Below is a small trained network, with its code and all its weights. Each question gives an input and a class and asks what happens when units are switched off, that is, made to give their printed mean instead of their output.

import numpy as np


def w(rows, s, z=0):
    codes = np.array(rows[::2]) - 128.0
    scale = np.full(codes.shape[1], s)
    scale[-1] = z or s
    return codes * scale


def f(y):
    return y / 2 * (1 + np.tanh(0.7978845608 * (y + 0.044715 * y**3)))


def log_softmax(a):
    a = a - a.max(-1, keepdims=True)
    return a - np.log(np.exp(a).sum(-1, keepdims=True))


def net(x, mask):
    res = np.array(x, float).reshape(1, 4) / 4 @ E
    y = f(res @ A[0][:, :-1].T + A[0][:, -1])
    res = res + np.where(mask, y, B[0][:, -1]) @ B[0][:, :-1]
    return log_softmax(res[-1] @ U[:, :-1].T + U[:, -1])


A, B = {}, {}
E = w([
[164,212,44,124,33,70,114,51],'x0',
[2,183,181,172,156,124,115,138],'x1',
[128,70,144,211,8,189,116,149],'x2',
[190,98,240,134,140,55,38,160],'x3',
],0.0099)
A[0] = w([
[106,104,177,180,85,139,65,222,210],'N0',
[149,128,159,141,123,197,135,145,101],'N1',
[104,97,162,159,77,56,64,149,116],'N2',
[106,65,150,195,110,163,73,207,170],'N3',
[142,194,115,137,134,55,199,89,109],'N4',
[20,132,128,174,213,117,219,171,163],'N5',
[96,163,150,157,72,145,131,157,99],'N6',
[119,174,128,192,54,104,85,73,219],'N7',
[129,102,122,86,184,112,38,33,209],'N8',
[110,195,88,124,120,57,63,24,240],'N9',
[70,100,63,93,105,192,227,74,163],'N10',
[55,190,133,88,206,110,130,132,254],'N11',
[109,239,117,124,165,96,132,127,232],'N12',
[92,120,159,155,190,146,178,85,69],'N13',
[96,177,229,126,166,18,81,114,178],'N14',
[255,109,99,104,140,65,119,96,130],'N15',
[187,68,57,59,111,116,120,102,149],'N16',
],0.0095,0.0028)
B[0] = w([
[165,178,233,193,118,134,66,37,226],'N0',
[115,98,82,193,94,101,88,36,155],'N1',
[110,141,184,224,150,185,127,61,192],'N2',
[157,139,174,223,100,114,89,2,222],'N3',
[120,65,110,146,33,77,129,64,198],'N4',
[109,205,178,121,189,165,111,170,232],'N5',
[133,122,153,198,147,161,80,126,159],'N6',
[120,170,154,234,199,74,162,160,216],'N7',
[145,141,47,131,85,134,183,166,191],'N8',
[121,135,148,163,68,49,200,40,254],'N9',
[24,109,8,190,140,143,162,180,238],'N10',
[62,222,107,93,107,123,217,173,233],'N11',
[94,128,95,127,33,79,195,156,215],'N12',
[147,153,170,48,154,166,105,119,164],'N13',
[70,104,99,92,137,132,220,63,239],'N14',
[207,193,171,64,39,136,112,216,241],'N15',
[163,154,108,110,60,81,152,108,217],'N16',
],0.0075,0.011)
U = w([
[92,68,86,17,107,171,42,77,1],'0',
[51,198,125,41,188,180,190,246,218],'1',
[91,84,106,192,171,217,126,208,37],'2',
[167,103,73,148,54,177,141,127,199],'3',
[161,158,231,193,145,118,75,103,185],'4',
[78,105,75,155,77,83,225,70,169],'5',
[255,162,142,50,58,62,141,193,52],'6',
],0.0077,0.0036)

Each question gives the input, the list of numbers given to net, and the class t.
The units are the neurons (one row each of A and B). Each row of codes is followed by its name. A weight is (code - 128) times the scale printed after its matrix; where a second scale follows, it is the last column's (A, B and U).
mask holds one flag per neuron, in row order. A switched-off neuron (its flag False) gives its mean, the last column of its row in B, instead of its output. The means were averaged over made-up inputs and are rounded, as every weight is.
A unit's drop is (log p(t) with every unit on - log p(t) with that unit switched off) / (log p(t) with every unit on - log p(t) with every unit switched off).
The circuit of an input: a set's keep is (log p(t) with only the set's units on - log p(t) with every unit switched off) / (log p(t) with every unit on - log p(t) with every unit switched off). Starting from the 12 units with the biggest drops (on a tie, the unit counted first), units are removed one at a time, each time the one whose removal leaves the highest keep (on an exact tie, the one counted first), for as long as the keep stays at least 0.8.
circuit, biggest first: the units of the circuit, biggest drop first
top k neurons: the k neurons with the biggest drops, biggest first
drop when u is switched off: that unit's drop, to one decimal
input [8,-6,5,1], class 6: circuit, biggest first : [N15]
input [0,-2,-6,1], class 6: circuit, biggest first : [N10; N15]
input [1,3,8,-6], class 2: top 2 neurons : [N10; N9]
input [0,-8,1,-7], class 3: top 2 neurons : [N9; N14]
input [3,8,1,-8], class 1: top 2 neurons : [N5; N3]
input [-5,-7,1,2], class 6: top 2 neurons : [N15; N2]
input [4,-2,-3,3], class 6: top 2 neurons : [N15; N10]
input [3,-5,7,0], class 4: drop when N7 is switched off : 0.2
input [-7,-2,0,-3], class 2: drop when N9 is switched off : 0.1
input [-2,-7,1,-4], class 3: drop when N11 is switched off : 0.2
